Below is a small trained network, with its code and all its weights. Each question gives an input and a class and asks what happens when units are switched off, that is, made to give their printed mean instead of their output.

import numpy as np


def w(rows, s, z=0):
    codes = np.array(rows[::2]) - 128.0
    scale = np.full(codes.shape[1], s)
    scale[-1] = z or s
    return codes * scale


def norm(h):
    return h / np.sqrt((h * h).mean(-1, keepdims=True) + 1e-5)


def f(y):
    return y / 2 * (1 + np.tanh(0.7978845608 * (y + 0.044715 * y**3)))


def log_softmax(a):
    a = a - a.max(-1, keepdims=True)
    return a - np.log(np.exp(a).sum(-1, keepdims=True))


def net(x, mask):
    res = np.array(x, float).reshape(1, 4) / 4 @ E
    u = 0
    for l in range(3):
        y = f(norm(res) @ A[l][:, :-1].T + A[l][:, -1])
        res = res + np.where(mask[u : u + 6], y, B[l][:, -1]) @ B[l][:, :-1]
        u += 6
    return log_softmax(norm(res)[-1] @ U[:, :-1].T + U[:, -1])


A, B = {}, {}
E = w([
[81,176,82,51,101,82,95,135],'x0',
[46,156,132,106,118,203,242,83],'x1',
[167,123,165,139,85,130,55,2],'x2',
[89,114,148,120,135,104,115,128],'x3',
],0.0076)
A[0] = w([
[186,76,121,150,107,18,74,132,80],'L0N1',
[171,2,178,243,213,167,123,136,96],'L0N2',
[111,224,52,44,35,49,57,152,102],'L0N3',
[180,127,158,138,172,115,189,100,2],'L0N4',
[148,111,175,134,43,155,65,95,40],'L0N5',
[169,62,76,89,216,118,89,236,129],'L0N6',
],0.007,0.0053)
B[0] = w([
[198,191,183,98,99,119,144,106,205],'L0N1',
[135,85,67,67,254,103,140,103,254],'L0N2',
[167,62,64,75,230,142,156,109,234],'L0N3',
[122,157,160,106,173,97,143,100,116],'L0N4',
[73,120,149,166,118,156,34,182,161],'L0N5',
[131,158,171,191,98,88,133,166,213],'L0N6',
],0.012,0.0056)
A[1] = w([
[96,103,151,177,116,111,144,224,70],'L1N1',
[69,123,169,119,75,160,232,105,70],'L1N2',
[113,182,143,227,130,70,129,177,133],'L1N3',
[130,100,152,100,115,183,2,66,3],'L1N4',
[101,140,100,145,147,100,177,224,24],'L1N5',
[198,196,169,178,76,64,83,152,40],'L1N6',
],0.0087,0.0033)
B[1] = w([
[109,125,111,187,67,137,91,169,165],'L1N1',
[166,220,185,148,134,80,163,89,255],'L1N2',
[95,126,159,110,63,169,86,106,177],'L1N3',
[81,89,95,171,90,248,100,209,241],'L1N4',
[64,78,68,171,110,199,106,126,218],'L1N5',
[141,175,182,206,69,35,131,82,209],'L1N6',
],0.012,0.0037)
A[2] = w([
[92,46,76,157,235,102,179,151,233],'L2N1',
[125,103,110,152,34,222,138,161,75],'L2N2',
[47,207,115,176,141,172,254,119,93],'L2N3',
[199,120,118,179,104,17,88,189,5],'L2N4',
[82,120,110,201,72,182,87,202,194],'L2N5',
[130,112,156,211,156,173,115,61,225],'L2N6',
],0.0093,0.0023)
B[2] = w([
[162,94,50,90,165,183,131,96,255],'L2N1',
[10,89,108,158,109,93,60,174,176],'L2N2',
[164,131,179,144,100,75,75,129,223],'L2N3',
[91,183,181,123,137,104,202,62,169],'L2N4',
[89,105,138,151,59,152,91,207,207],'L2N5',
[73,116,60,84,98,120,147,187,195],'L2N6',
],0.013,0.0096)
U = w([
[185,47,14,50,214,161,191,56,254],'0',
[68,52,70,222,20,159,52,228,57],'1',
[212,205,206,190,92,10,205,62,71],'2',
],0.012,0.0053)

Each question gives the input, the list of numbers given to net, and the class t.
The units are the neurons (one row each of A and B). Each row of codes is followed by its name. A weight is (code - 128) times the scale printed after its matrix; where a second scale follows, it is the last column's (A, B and U).
mask holds one flag per neuron, layer by layer. A switched-off neuron (its flag False) gives its mean, the last column of its row in B, instead of its output. The means were averaged over made-up inputs and are rounded, as every weight is.
A unit's drop is (log p(t) with every unit on - log p(t) with that unit switched off) / (log p(t) with every unit on - log p(t) with every unit switched off).
The circuit of an input: a set's keep is (log p(t) with only the set's units on - log p(t) with every unit switched off) / (log p(t) with every unit on - log p(t) with every unit switched off). Starting from the 12 units with the biggest drops (on a tie, the unit counted first), units are removed one at a time, each time the one whose removal leaves the highest keep (on an exact tie, the one counted first), for as long as the keep stays at least 0.8.
units of the circuit, in order: the units of the circuit, biggest drop first
most important unit: the unit with the biggest drop
k most important neurons: the k neurons with the biggest drops, biggest first
top k neurons in layer l: the k neurons of layer l with the biggest drops, biggest first
drop when u is switched off: that unit's drop, to one decimal
input [-2,3,3,-7], class 1: most important unit	L0N3
input [-5,4,7,0], class 1: 3 most important neurons	(L1N4, L0N3, L0N5)
input [-3,7,-8,-2], class 1: 3 most important neurons	(L1N5, L0N1, L1N1)
input [-6,7,-2,7], class 2: units of the circuit, in order	(L1N2, L2N3)
input [-1,7,7,-2], class 1: 4 most important neurons	(L1N4, L0N6, L0N5, L0N1)
input [-7,-8,4,-7], class 2: top 2 neurons in layer 2	(L2N1, L2N4)
input [-5,7,3,3], class 2: 2 most important neurons	(L0N3, L1N2)
input [-6,8,-2,-8], class 2: 3 most important neurons	(L1N2, L0N3, L2N3)
input [7,8,2,0], class 2: 3 most important neurons	(L0N2, L1N2, L2N1)
input [0,-6,5,-5], class 2: top 2 neurons in layer 1	(L1N6, L1N5)
input [0,8,-8,2], class 1: top 3 neurons in layer 1	(L1N5, L1N1, L1N6)
input [2,0,-2,-5], class 0: 2 most important neurons	(L0N3, L1N4)
input [-7,-4,1,-2], class 0: drop when L0N2 is switched off	3.7
input [5,8,-4,0], class 2: most important unit	L0N2
input [8,2,-5,0], class 0: drop when L0N3 is switched off	5.0
input [-2,6,2,2], class 2: drop when L1N1 is switched off	0.0
input [-7,-6,1,2], class 0: drop when L0N2 is switched off	3.4
